Here is a tiny trained network, its code and every weight. The questions are about switching its units off for an input and a class, where a switched-off unit gives its printed mean instead of its output.

import numpy as np


def w(rows, s, z=0):
    codes = np.array(rows[::2]) - 128.0
    scale = np.full(codes.shape[1], s)
    scale[-1] = z or s
    return codes * scale


def norm(h):
    return h / np.sqrt((h * h).mean(-1, keepdims=True) + 1e-5)


def f(y):
    return np.maximum(y, 0)


def log_softmax(a):
    a = a - a.max(-1, keepdims=True)
    return a - np.log(np.exp(a).sum(-1, keepdims=True))


def net(x, mask):
    res = np.array(x, float).reshape(1, 5) / 4 @ E
    u = 0
    for l in range(4):
        y = f(norm(res) @ A[l][:, :-1].T + A[l][:, -1])
        res = res + np.where(mask[u : u + 6], y, B[l][:, -1]) @ B[l][:, :-1]
        u += 6
    return log_softmax(norm(res)[-1] @ U[:, :-1].T + U[:, -1])


A, B = {}, {}
E = w([
[124,134,126,134,124,137,129],'x0',
[123,115,126,123,131,136,143],'x1',
[217,106,44,144,32,66,206],'x2',
[234,195,220,187,191,158,211],'x3',
[229,32,135,157,119,253,37],'x4',
],0.0058)
A[0] = w([
[189,113,153,123,165,212,82,153],'L0N0',
[127,184,252,140,233,169,129,103],'L0N1',
[215,186,159,155,177,131,185,6],'L0N2',
[187,86,117,129,120,200,79,187],'L0N3',
[94,146,145,158,180,128,110,78],'L0N4',
[40,118,156,115,223,147,55,229],'L0N5',
],0.012,0.0025)
B[0] = w([
[38,96,203,219,174,155,169,232],'L0N0',
[144,96,9,122,220,111,98,254],'L0N1',
[108,174,210,115,46,154,146,242],'L0N2',
[212,27,87,137,141,95,70,237],'L0N3',
[70,123,146,47,107,179,25,167],'L0N4',
[167,171,203,138,39,128,209,249],'L0N5',
],0.012,0.009)
A[1] = w([
[166,140,47,157,173,131,80,183],'L1N0',
[101,190,108,99,150,208,126,66],'L1N1',
[103,149,54,131,249,129,94,5],'L1N2',
[160,178,83,98,92,121,137,113],'L1N3',
[165,164,123,181,158,141,137,24],'L1N4',
[133,153,103,162,136,130,125,119],'L1N5',
],0.012,0.0018)
B[1] = w([
[126,117,135,58,188,122,113,240],'L1N0',
[125,150,139,125,3,11,154,209],'L1N1',
[170,174,59,139,188,212,165,254],'L1N2',
[103,118,171,116,228,94,114,255],'L1N3',
[67,102,139,107,97,88,87,173],'L1N4',
[113,145,127,139,117,113,63,144],'L1N5',
],0.011,0.004)
A[2] = w([
[97,134,92,106,140,106,137,71],'L2N0',
[79,161,110,124,177,86,149,60],'L2N1',
[145,209,36,97,114,142,168,2],'L2N2',
[110,233,164,104,122,143,203,113],'L2N3',
[170,101,250,154,97,165,117,41],'L2N4',
[125,218,154,90,69,131,158,44],'L2N5',
],0.015,0.0019)
B[2] = w([
[213,180,132,162,107,146,148,163],'L2N0',
[110,158,127,166,13,166,175,191],'L2N1',
[174,98,48,87,91,161,86,170],'L2N2',
[111,85,105,50,155,114,8,249],'L2N3',
[96,192,87,148,49,101,193,248],'L2N4',
[124,115,175,144,237,164,152,225],'L2N5',
],0.015,0.012)
A[3] = w([
[131,54,119,154,128,82,114,140],'L3N0',
[106,164,234,168,116,161,207,2],'L3N1',
[88,117,170,90,159,120,82,186],'L3N2',
[154,109,113,173,186,205,163,182],'L3N3',
[143,173,167,194,7,106,181,89],'L3N4',
[139,150,244,75,143,104,104,77],'L3N5',
],0.017,0.00075)
B[3] = w([
[125,229,63,41,121,193,110,160],'L3N0',
[172,124,57,91,132,149,66,181],'L3N1',
[151,165,179,183,151,113,176,182],'L3N2',
[128,139,217,120,144,48,144,159],'L3N3',
[57,71,159,183,10,90,169,249],'L3N4',
[145,96,160,186,220,106,155,184],'L3N5',
],0.014,0.019)
U = w([
[129,162,193,166,214,103,164,207],'0',
[85,126,121,181,2,104,179,128],'1',
[172,176,28,58,124,175,91,2],'2',
],0.012,0.001)

Each question gives the input, the list of numbers given to net, and the class t.
The units are the neurons (one row each of A and B). Each row of codes is followed by its name. A weight is (code - 128) times the scale printed after its matrix; where a second scale follows, it is the last column's (A, B and U).
mask holds one flag per neuron, layer by layer. A switched-off neuron (its flag False) gives its mean, the last column of its row in B, instead of its output. The means were averaged over made-up inputs and are rounded, as every weight is.
A unit's drop is (log p(t) with every unit on - log p(t) with that unit switched off) / (log p(t) with every unit on - log p(t) with every unit switched off).
unit that matters most: the unit with the biggest drop
top k neurons: the k neurons with the biggest drops, biggest first
top k neurons in layer l: the k neurons of layer l with the biggest drops, biggest first
drop when u is switched off: that unit's drop, to one decimal
input [6,-1,-6,0,-2], class 0: unit that matters most -> L0N5
input [-4,-6,0,-2,-5], class 0: top 2 neurons in layer 0 -> L0N1, L0N3
input [-6,-1,-3,1,4], class 0: top 3 neurons in layer 0 -> L0N1, L0N2, L0N0
input [-8,-8,8,-2,7], class 2: top 4 neurons -> L0N5, L0N2, L0N3, L3N4
input [3,-7,0,5,-7], class 2: top 4 neurons -> L0N1, L0N5, L2N2, L1N2
input [5,-5,0,0,-8], class 0: top 2 neurons -> L0N1, L2N3
input [0,6,-8,4,1], class 0: top 2 neurons -> L0N1, L0N0
input [1,3,-5,7,7], class 0: top 2 neurons in layer 3 -> L3N3, L3N4
input [-4,4,-4,1,-3], class 2: top 2 neurons -> L0N1, L0N2
input [0,5,-1,1,-2], class 2: top 2 neurons -> L0N1, L1N2
input [3,-7,6,-2,4], class 2: top 2 neurons -> L0N5, L0N2
input [1,-6,2,-7,5], class 2: top 2 neurons in layer 0 -> L0N2, L0N5
input [4,8,-4,8,4], class 0: drop when L0N0 is switched off -> 0.1
input [-8,2,-5,5,-2], class 2: drop when L0N1 is switched off -> 0.8
input [4,0,-3,8,-5], class 2: unit that matters most -> L0N1
input [-1,3,-1,3,1], class 0: drop when L3N5 is switched off -> 0.0
